Here is a tiny trained network, its code and every weight. The questions are about switching its units off for an input and a class, where a switched-off unit gives its printed mean instead of its output.

import numpy as np


def w(rows, s, z=0):
    codes = np.array(rows[::2]) - 128.0
    scale = np.full(codes.shape[1], s)
    scale[-1] = z or s
    return codes * scale


def f(y):
    return np.maximum(y, 0)


def log_softmax(a):
    a = a - a.max(-1, keepdims=True)
    return a - np.log(np.exp(a).sum(-1, keepdims=True))


def net(x, mask):
    res = np.array(x, float).reshape(1, 4) / 4 @ E
    y = f(res @ A[0][:, :-1].T + A[0][:, -1])
    res = res + np.where(mask, y, B[0][:, -1]) @ B[0][:, :-1]
    return log_softmax(res[-1] @ U[:, :-1].T + U[:, -1])


A, B = {}, {}
E = w([
[80,172,128,176,224,171,71,38],'x0',
[83,174,73,173,2,189,118,81],'x1',
[117,77,87,126,115,113,70,121],'x2',
[116,189,125,90,114,83,109,138],'x3',
],0.012)
A[0] = w([
[80,189,87,185,76,185,119,53,130],'neuron 0',
[134,94,143,110,165,138,132,115,177],'neuron 1',
[110,144,153,186,58,130,112,117,161],'neuron 2',
[136,129,144,102,178,100,133,144,180],'neuron 3',
[104,148,109,151,227,135,105,120,197],'neuron 4',
[146,99,117,113,80,109,166,179,255],'neuron 5',
[118,134,99,127,2,170,161,148,147],'neuron 6',
],0.02,0.0071)
B[0] = w([
[112,142,136,134,160,251,79,140,251],'neuron 0',
[132,145,150,63,114,101,129,127,176],'neuron 1',
[180,198,149,101,143,192,223,103,187],'neuron 2',
[150,64,157,108,123,99,110,130,193],'neuron 3',
[188,198,155,84,178,27,109,107,228],'neuron 4',
[125,4,146,93,126,121,249,193,210],'neuron 5',
[118,163,85,185,73,122,214,63,222],'neuron 6',
],0.019,0.026)
U = w([
[130,1,161,56,151,72,187,222,202],'0',
[106,190,121,137,174,205,96,120,150],'1',
[136,152,82,151,76,129,236,83,207],'2',
[76,148,93,137,66,102,127,152,4],'3',
[94,111,78,178,161,99,131,127,30],'4',
[150,178,141,95,174,36,112,100,235],'5',
],0.0097,0.0034)

Each question gives the input, the list of numbers given to net, and the class t.
The units are the neurons (one row each of A and B). Each row of codes is followed by its name. A weight is (code - 128) times the scale printed after its matrix; where a second scale follows, it is the last column's (A, B and U).
mask holds one flag per neuron, in row order. A switched-off neuron (its flag False) gives its mean, the last column of its row in B, instead of its output. The means were averaged over made-up inputs and are rounded, as every weight is.
A unit's drop is (log p(t) with every unit on - log p(t) with that unit switched off) / (log p(t) with every unit on - log p(t) with every unit switched off).
The circuit of an input: a set's keep is (log p(t) with only the set's units on - log p(t) with every unit switched off) / (log p(t) with every unit on - log p(t) with every unit switched off). Starting from all 7 units, units are removed one at a time, each time the one whose removal leaves the highest keep (on an exact tie, the one counted first), for as long as the keep stays at least 0.8.
units of the circuit, in order: the units of the circuit, biggest drop first
k most important neurons: the k neurons with the biggest drops, biggest first
drop of u: that unit's drop, to one decimal
input [7,0,-8,2], class 5: units of the circuit, in order => [neuron 4]
input [1,6,0,0], class 1: 2 most important neurons => [neuron 0; neuron 5]
input [1,-6,0,5], class 5: 2 most important neurons => [neuron 5; neuron 4]
input [3,-6,-4,2], class 5: 2 most important neurons => [neuron 5; neuron 4]
input [1,-8,-1,-8], class 5: 2 most important neurons => [neuron 5; neuron 4]
input [-8,1,-1,-4], class 2: 2 most important neurons => [neuron 6; neuron 3]
input [4,0,-7,5], class 5: 2 most important neurons => [neuron 4; neuron 5]
input [3,-7,1,-4], class 5: 2 most important neurons => [neuron 5; neuron 4]
input [-2,0,-6,6], class 0: drop of neuron 2 => 0.1
input [-7,1,2,-5], class 2: drop of neuron 3 => 1.0
input [5,0,-7,8], class 5: drop of neuron 4 => 1.2
